Below are the code and all the weights of a small trained network. Each question names an input and a target symbol and asks about switching units off, where a switched-off unit gives its printed mean instead of its output.

import numpy as np


def w(rows, s, z=0):
    codes = np.array(rows[::2]) - 128.0
    scale = np.full(codes.shape[1], s)
    scale[-1] = z or s
    return codes * scale


def norm(h):
    return h / np.sqrt((h * h).mean(-1, keepdims=True) + 1e-5)


def f(y):
    return np.maximum(y, 0)


def softmax(a):
    e = np.exp(a - a.max(-1, keepdims=True))
    return e / e.sum(-1, keepdims=True)


def log_softmax(a):
    a = a - a.max(-1, keepdims=True)
    return a - np.log(np.exp(a).sum(-1, keepdims=True))


def net(x, mask):
    ids = ['βεζηλσψ'.index(c) for c in x.split()]
    T = len(ids)
    res = E[ids] + P[:T]
    r = norm(res)
    for j in range(3):
        rows = slice(4 * j, 4 * j + 4)
        q, k, v = (r @ M[0][rows].T for M in (Q, K, V))
        z = softmax(np.where(np.tri(T) > 0, q @ k.T / 4**0.5, -1e9)) @ v
        o = O[0][rows]
        res = res + np.where(mask[j], z, o[:, -1]) @ o[:, :-1]
    y = f(norm(res) @ A[0][:, :-1].T + A[0][:, -1])
    res = res + np.where(mask[3:19], y, B[0][:, -1]) @ B[0][:, :-1]
    return log_softmax(norm(res)[-1] @ U[:, :-1].T + U[:, -1])


Q, K, V, O, A, B = {}, {}, {}, {}, {}, {}
E = w([
[129,123,66,32,128,71,195,155,175,70],'β',
[126,23,101,164,129,118,111,58,96,118],'ε',
[252,116,134,53,174,147,148,92,70,157],'ζ',
[173,74,201,174,62,174,142,123,195,120],'η',
[232,77,154,203,77,93,112,139,149,194],'λ',
[210,40,231,140,95,80,91,170,169,146],'σ',
[110,180,120,149,153,130,26,106,124,172],'ψ',
],0.011)
P = w([
[1,106,116,151,254,117,222,206,165,151],'0',
[83,118,149,92,155,136,148,77,195,166],'1',
[124,126,146,118,133,133,132,51,201,148],'2',
[136,119,139,121,128,137,117,66,171,121],'3',
[150,125,118,120,119,136,116,87,154,109],'4',
[150,127,97,123,107,138,101,102,137,96],'5',
[154,137,87,125,104,149,98,120,128,66],'6',
[165,139,66,123,89,163,90,141,107,61],'7',
[154,150,59,121,56,183,87,164,77,33],'8',
[131,173,71,120,65,208,108,172,108,13],'9',
],0.006)
Q[0] = w([
[116,113,202,195,122,159,162,191,129,156],'H1',
[103,114,138,108,108,153,142,73,183,198],'H1',
[101,143,102,74,120,110,107,140,207,77],'H1',
[97,68,92,131,124,106,96,94,123,131],'H1',
[63,139,64,88,138,82,133,96,162,113],'H2',
[182,102,213,199,25,133,145,171,164,118],'H2',
[127,142,187,135,155,120,168,134,138,166],'H2',
[85,143,185,167,66,153,108,150,186,129],'H2',
[108,137,237,201,90,147,83,153,168,168],'H3',
[130,17,116,153,123,112,114,58,182,106],'H3',
[231,124,187,186,150,184,62,2,112,205],'H3',
[67,153,49,162,173,137,96,123,41,84],'H3',
],0.0087)
K[0] = w([
[109,174,140,147,198,120,219,116,165,172],'H1',
[175,137,174,131,105,144,137,32,163,142],'H1',
[150,104,150,142,111,158,110,133,72,138],'H1',
[195,131,143,100,80,121,145,142,142,85],'H1',
[202,151,93,132,74,173,103,116,82,132],'H2',
[48,105,151,149,254,90,172,182,123,193],'H2',
[67,80,182,148,164,163,147,82,154,155],'H2',
[134,82,123,105,177,140,156,127,124,117],'H2',
[44,162,128,172,171,108,133,181,173,154],'H3',
[90,27,157,177,140,123,165,88,104,140],'H3',
[92,131,152,121,204,124,166,105,191,215],'H3',
[127,132,105,135,108,87,71,24,144,149],'H3',
],0.0085)
V[0] = w([
[136,72,189,78,104,87,102,143,97,128],'H1',
[166,145,66,130,66,172,73,104,125,72],'H1',
[195,150,129,150,93,227,126,150,116,132],'H1',
[160,188,171,118,129,116,144,203,180,104],'H1',
[167,103,80,204,150,105,192,67,45,172],'H2',
[104,124,175,107,211,172,130,120,75,123],'H2',
[164,139,187,95,165,77,2,164,171,191],'H2',
[112,128,217,181,126,187,171,100,173,157],'H2',
[121,204,86,172,159,165,73,136,140,195],'H3',
[172,167,122,64,166,174,184,97,93,171],'H3',
[137,111,98,105,71,47,189,177,147,199],'H3',
[193,172,114,135,40,172,120,204,137,73],'H3',
],0.0064)
O[0] = w([
[196,117,97,148,75,182,181,169,84,125,173],'H1',
[127,107,138,127,215,100,128,201,106,134,101],'H1',
[166,116,150,130,144,60,95,160,112,70,100],'H1',
[134,154,139,120,127,180,116,117,130,2,118],'H1',
[128,160,106,89,135,69,125,56,48,105,108],'H2',
[210,115,228,210,153,139,93,116,101,129,93],'H2',
[73,147,214,142,115,130,135,220,97,113,139],'H2',
[106,65,109,135,130,135,71,124,94,90,156],'H2',
[185,89,62,122,70,91,171,111,105,125,2],'H3',
[84,123,68,184,133,108,141,123,154,99,126],'H3',
[93,149,151,103,90,86,100,138,145,145,205],'H3',
[133,72,172,172,112,116,89,49,110,173,5],'H3',
],0.0072,0.0037)
A[0] = w([
[56,89,147,173,109,161,131,60,111,128,72],'N1',
[125,121,146,100,66,108,109,124,174,143,99],'N2',
[36,185,138,174,163,153,58,82,111,164,146],'N3',
[66,132,121,112,88,82,148,113,149,104,96],'N4',
[170,109,173,86,94,139,131,118,78,160,109],'N5',
[129,118,161,171,56,70,162,107,103,125,118],'N6',
[146,137,164,70,150,188,42,76,109,169,75],'N7',
[137,163,171,168,80,168,132,91,180,174,29],'N8',
[160,133,192,97,127,184,110,106,145,150,154],'N9',
[148,92,170,228,118,116,104,104,147,91,152],'N10',
[112,168,80,133,186,197,138,123,138,107,14],'N11',
[185,160,106,107,105,133,89,88,134,114,114],'N12',
[71,2,152,184,101,156,124,57,108,170,4],'N13',
[62,158,159,189,109,116,86,154,113,150,112],'N14',
[101,68,193,149,56,115,59,97,102,105,155],'N15',
[190,189,139,102,135,54,141,107,139,99,70],'N16',
],0.0087,0.0029)
B[0] = w([
[153,86,81,123,124,103,138,105,85,203,161],'N1',
[144,119,98,163,135,129,70,113,140,121,244],'N2',
[111,67,202,172,62,124,135,255,107,145,172],'N3',
[144,167,160,154,142,143,130,119,170,173,231],'N4',
[141,171,113,166,159,141,170,84,169,77,178],'N5',
[96,205,104,103,92,150,90,109,191,82,164],'N6',
[142,172,181,185,156,129,184,126,103,132,200],'N7',
[149,71,128,124,166,113,39,149,106,88,235],'N8',
[133,106,88,156,142,75,145,84,80,115,250],'N9',
[83,120,151,30,94,79,142,111,71,155,248],'N10',
[100,167,144,110,101,127,92,154,142,125,209],'N11',
[91,141,147,126,176,94,140,130,148,131,214],'N12',
[134,66,84,98,100,208,188,109,104,243,185],'N13',
[126,110,173,184,191,103,139,197,134,99,176],'N14',
[87,152,89,133,142,160,169,129,162,214,252],'N15',
[117,118,129,180,160,157,152,134,80,134,202],'N16',
],0.0088,0.0039)
U = w([
[159,58,115,111,158,99,33,105,155,104,254],'β',
[143,174,181,161,230,131,196,56,101,101,146],'ε',
[36,183,175,62,80,37,114,82,43,129,12],'ζ',
[113,72,119,90,115,154,189,111,98,254,236],'η',
[59,236,110,108,151,166,115,116,248,169,4],'λ',
[57,123,244,175,144,125,118,221,112,169,108],'σ',
[213,159,187,101,9,145,175,130,130,110,126],'ψ',
],0.0046,0.00071)

Each question gives the input, a string of symbols that net reads in full, and the target symbol t.
The units are the heads (4 rows each of Q, K, V and O) and the neurons (one row each of A and B). Each row of codes is followed by its name. A weight is (code - 128) times the scale printed after its matrix; where a second scale follows, it is the last column's (O, A, B and U).
mask holds one flag per unit, heads first, then neurons. A switched-off unit (its flag False) gives its mean, the last column of its rows in O or B, instead of its output. The means were averaged over made-up inputs and are rounded, as every weight is.
A unit's drop is (log p(t) with every unit on - log p(t) with that unit switched off) / (log p(t) with every unit on - log p(t) with every unit switched off).
The circuit of an input: a set's keep is (log p(t) with only the set's units on - log p(t) with every unit switched off) / (log p(t) with every unit on - log p(t) with every unit switched off). Starting from the 12 units with the biggest drops (on a tie, the unit counted first), units are removed one at a time, each time the one whose removal leaves the highest keep (on an exact tie, the one counted first), for as long as the keep stays at least 0.8.
circuit, biggest first: the units of the circuit, biggest drop first
most important unit: the unit with the biggest drop
top k neurons: the k neurons with the biggest drops, biggest first
input ε η η η, target ε: circuit, biggest first : H2; H3; N16
input β ε η η σ σ ε ε λ, target β: most important unit : N8
input ε β β ε, target λ: top 2 neurons : N11; N10
input ζ η η β ζ, target β: circuit, biggest first : H2; N15
input ζ β λ, target ζ: top 2 neurons : N10; N6
input ψ σ β β ζ σ β ε ζ ζ, target λ: circuit, biggest first : H3; N11; H2
input ε σ ψ σ ψ, target ψ: circuit, biggest first : H3; H1
input ζ β β β ζ β, target ε: circuit, biggest first : H2; N16
input ζ η η, target ζ: circuit, biggest first : N10; H2; H3
input λ σ η ψ β λ β λ, target λ: top 2 neurons : N15; N6
input ζ β σ σ ε β σ β η β, target β: circuit, biggest first : H2; H3; H1; N15
input η ψ ψ ζ ε ζ ε, target ε: top 2 neurons : N5; N8
input β λ ψ β ψ β, target σ: circuit, biggest first : H2; H3
input λ ψ β λ, target λ: top 2 neurons : N6; N15
input ψ ζ σ λ ε λ, target ψ: circuit, biggest first : H3; H2; N6
input β η η η β ζ, target ε: most important unit : N7
input η β ζ η ψ β ψ β η σ, target η: top 2 neurons : N15; N10
input η λ ζ η β η β, target β: top 3 neurons : N15; N10; N7
input η ε ζ σ, target η: top 2 neurons : N13; N15
input ψ ζ ψ, target ε: most important unit : H3
input η η σ η ψ σ ζ β β λ, target η: top 2 neurons : N15; N10
input λ ζ σ σ ψ η η η ζ σ, target λ: top 2 neurons : N15; N5
input β ζ λ η ε λ β ψ σ, target β: top 2 neurons : N8; N9
